Here is a tiny trained network, its code and every weight. The questions are about switching its units off for an input and a class, where a switched-off unit gives its printed mean instead of its output.

import numpy as np


def w(rows, s, z=0):
    codes = np.array(rows[::2]) - 128.0
    scale = np.full(codes.shape[1], s)
    scale[-1] = z or s
    return codes * scale


def f(y):
    return np.maximum(y, 0)


def log_softmax(a):
    a = a - a.max(-1, keepdims=True)
    return a - np.log(np.exp(a).sum(-1, keepdims=True))


def net(x, mask):
    res = np.array(x, float).reshape(1, 4) / 4 @ E
    y = f(res @ A[0][:, :-1].T + A[0][:, -1])
    res = res + np.where(mask, y, B[0][:, -1]) @ B[0][:, :-1]
    return log_softmax(res[-1] @ U[:, :-1].T + U[:, -1])


A, B = {}, {}
E = w([
[78,183,72,126,94,51,179,136,150],'x0',
[104,195,157,84,172,22,141,120,125],'x1',
[248,181,93,144,167,186,219,112,93],'x2',
[178,65,110,68,127,151,137,47,74],'x3',
],0.012)
A[0] = w([
[129,234,212,220,217,109,140,247,219,142],'neuron 1',
[190,127,75,111,113,135,203,96,65,160],'neuron 2',
[183,125,78,192,140,205,137,123,118,254],'neuron 3',
[182,109,200,70,201,152,101,104,70,74],'neuron 4',
[199,216,86,99,172,102,244,70,77,168],'neuron 5',
[129,80,165,1,146,105,83,32,95,114],'neuron 6',
],0.0086,0.0045)
B[0] = w([
[129,130,134,171,236,134,143,216,185,232],'neuron 1',
[198,39,172,159,88,199,135,93,123,213],'neuron 2',
[165,145,173,108,130,183,182,88,196,215],'neuron 3',
[65,185,105,119,79,40,116,104,150,181],'neuron 4',
[130,71,70,224,135,75,23,103,2,253],'neuron 5',
[121,121,82,205,232,91,55,209,125,204],'neuron 6',
],0.0088,0.015)
U = w([
[147,114,156,111,58,202,176,85,157,154],'0',
[129,107,109,155,128,112,66,117,32,108],'1',
[138,178,130,67,128,104,182,148,88,43],'2',
[15,196,112,118,127,2,138,163,198,254],'3',
[161,111,129,148,192,189,142,159,152,77],'4',
],0.012,0.0062)

Each question gives the input, the list of numbers given to net, and the class t.
The units are the neurons (one row each of A and B). Each row of codes is followed by its name. A weight is (code - 128) times the scale printed after its matrix; where a second scale follows, it is the last column's (A, B and U).
mask holds one flag per neuron, in row order. A switched-off neuron (its flag False) gives its mean, the last column of its row in B, instead of its output. The means were averaged over made-up inputs and are rounded, as every weight is.
A unit's drop is (log p(t) with every unit on - log p(t) with that unit switched off) / (log p(t) with every unit on - log p(t) with every unit switched off).
The circuit of an input: a set's keep is (log p(t) with only the set's units on - log p(t) with every unit switched off) / (log p(t) with every unit on - log p(t) with every unit switched off). Starting from all 6 units, units are removed one at a time, each time the one whose removal leaves the highest keep (on an exact tie, the one counted first), for as long as the keep stays at least 0.8.
units of the circuit, in order: the units of the circuit, biggest drop first
unit that matters most: the unit with the biggest drop
top k neurons: the k neurons with the biggest drops, biggest first
drop of u: that unit's drop, to one decimal
input [0,-2,-7,4], class 3: top 2 neurons : neuron 5; neuron 2
input [-2,-7,5,8], class 0: unit that matters most : neuron 3
input [-6,-7,-4,4], class 4: top 4 neurons : neuron 5; neuron 6; neuron 3; neuron 2
input [4,-5,-1,6], class 0: units of the circuit, in order : neuron 5; neuron 1
input [6,5,7,-7], class 1: top 2 neurons : neuron 5; neuron 3
input [-7,4,-3,7], class 3: units of the circuit, in order : neuron 4; neuron 5
input [-4,-4,7,8], class 1: top 3 neurons : neuron 5; neuron 6; neuron 4
input [-7,-6,1,7], class 0: top 2 neurons : neuron 3; neuron 1
input [0,-8,-4,4], class 0: top 2 neurons : neuron 5; neuron 1
input [1,-5,-5,-3], class 3: top 3 neurons : neuron 5; neuron 2; neuron 3
input [-8,0,5,7], class 1: top 3 neurons : neuron 4; neuron 5; neuron 6
input [1,-4,-8,0], class 3: top 2 neurons : neuron 5; neuron 2
input [3,-7,-2,6], class 0: top 2 neurons : neuron 5; neuron 1
input [7,-8,-2,7], class 0: units of the circuit, in order : neuron 5
input [0,1,-6,8], class 3: top 3 neurons : neuron 5; neuron 2; neuron 4
input [2,0,-2,0], class 3: drop of neuron 5 : 1.5
input [2,-4,2,3], class 0: drop of neuron 3 : 0.0
input [6,6,7,1], class 1: drop of neuron 5 : 0.7
